Below are the code and all the weights of a small trained network. Each question names an input and a class and asks about switching units off, where a switched-off unit gives its printed mean instead of its output.

import numpy as np


def w(rows, s, z=0):
    codes = np.array(rows[::2]) - 128.0
    scale = np.full(codes.shape[1], s)
    scale[-1] = z or s
    return codes * scale


def f(y):
    return np.maximum(y, 0)


def log_softmax(a):
    a = a - a.max(-1, keepdims=True)
    return a - np.log(np.exp(a).sum(-1, keepdims=True))


def net(x, mask):
    res = np.array(x, float).reshape(1, 2) / 4 @ E
    y = f(res @ A[0][:, :-1].T + A[0][:, -1])
    res = res + np.where(mask, y, B[0][:, -1]) @ B[0][:, :-1]
    return log_softmax(res[-1] @ U[:, :-1].T + U[:, -1])


A, B = {}, {}
E = w([
[20,155,200,254,121,92,104,129,154,179,137,162],'x0',
[124,182,164,121,189,175,83,85,19,90,89,188],'x1',
],0.0086)
A[0] = w([
[226,100,51,19,159,211,162,90,116,82,105,92,92],'n0',
[60,146,172,208,150,107,92,114,155,207,180,163,81],'n1',
[127,90,134,168,115,166,129,142,130,151,120,117,255],'n2',
[66,141,183,193,83,63,49,135,140,181,118,208,79],'n3',
[114,55,62,133,55,76,203,171,218,196,253,28,74],'n4',
[170,67,115,164,19,65,205,199,220,164,225,54,108],'n5',
[200,69,68,60,110,185,157,153,101,33,93,98,81],'n6',
[58,155,223,180,118,107,126,118,159,164,154,170,155],'n7',
[95,205,154,95,205,205,15,105,57,112,78,205,88],'n8',
[159,194,174,153,157,207,81,50,50,77,74,198,78],'n9',
],0.005,0.0083)
B[0] = w([
[176,194,107,163,98,60,167,66,169,191,208,65,211],'n0',
[191,179,80,192,91,86,236,47,157,193,180,92,190],'n1',
[118,89,68,23,90,40,2,255,43,2,12,30,254],'n2',
[191,210,117,192,99,80,249,40,127,217,236,91,192],'n3',
[67,74,219,123,188,215,216,89,195,122,123,241,205],'n4',
[54,90,237,83,213,223,120,130,200,132,72,200,216],'n5',
[187,189,104,226,77,92,241,69,159,206,214,115,187],'n6',
[165,171,51,140,92,82,113,133,113,174,156,77,222],'n7',
[93,92,206,128,226,188,166,115,201,161,76,220,212],'n8',
[104,86,209,126,193,214,152,84,191,131,105,214,200],'n9',
],0.006,0.0084)
U = w([
[102,95,202,120,185,195,143,106,155,124,100,201,69],'0',
[162,180,64,158,78,83,172,73,131,160,250,86,41],'1',
[123,107,61,86,100,88,14,196,91,65,51,79,253],'2',
],0.011,0.0036)

Each question gives the input, the list of numbers given to net, and the class t.
The units are the neurons (one row each of A and B). Each row of codes is followed by its name. A weight is (code - 128) times the scale printed after its matrix; where a second scale follows, it is the last column's (A, B and U).
mask holds one flag per neuron, in row order. A switched-off neuron (its flag False) gives its mean, the last column of its row in B, instead of its output. The means were averaged over made-up inputs and are rounded, as every weight is.
A unit's drop is (log p(t) with every unit on - log p(t) with that unit switched off) / (log p(t) with every unit on - log p(t) with every unit switched off).
The circuit of an input: a set's keep is (log p(t) with only the set's units on - log p(t) with every unit switched off) / (log p(t) with every unit on - log p(t) with every unit switched off). Starting from all 10 units, units are removed one at a time, each time the one whose removal leaves the highest keep (on an exact tie, the one counted first), for as long as the keep stays at least 0.8.
circuit, biggest first: the units of the circuit, biggest drop first
top k neurons: the k neurons with the biggest drops, biggest first
drop of u: that unit's drop, to one decimal
input [-6,5], class 1: circuit, biggest first => [n0]
input [-3,2], class 2: circuit, biggest first => [n3, n4]
input [4,1], class 1: top 3 neurons => [n3, n1, n5]
input [-1,-4], class 0: top 2 neurons => [n4, n5]
input [-6,3], class 1: top 2 neurons => [n0, n6]
input [5,4], class 1: top 2 neurons => [n5, n3]
input [1,-4], class 0: top 3 neurons => [n4, n5, n7]
input [6,-6], class 0: top 3 neurons => [n5, n4, n0]
input [0,-5], class 0: top 2 neurons => [n4, n5]
input [4,3], class 1: top 3 neurons => [n5, n3, n4]
input [-6,-7], class 0: top 2 neurons => [n5, n4]
input [0,-3], class 2: top 2 neurons => [n8, n9]
input [0,-6], class 0: drop of n4 => 0.2
input [-2,1], class 2: drop of n3 => 0.1
input [-3,-5], class 0: drop of n5 => 0.1
input [-4,-5], class 0: circuit, biggest first => [n5]
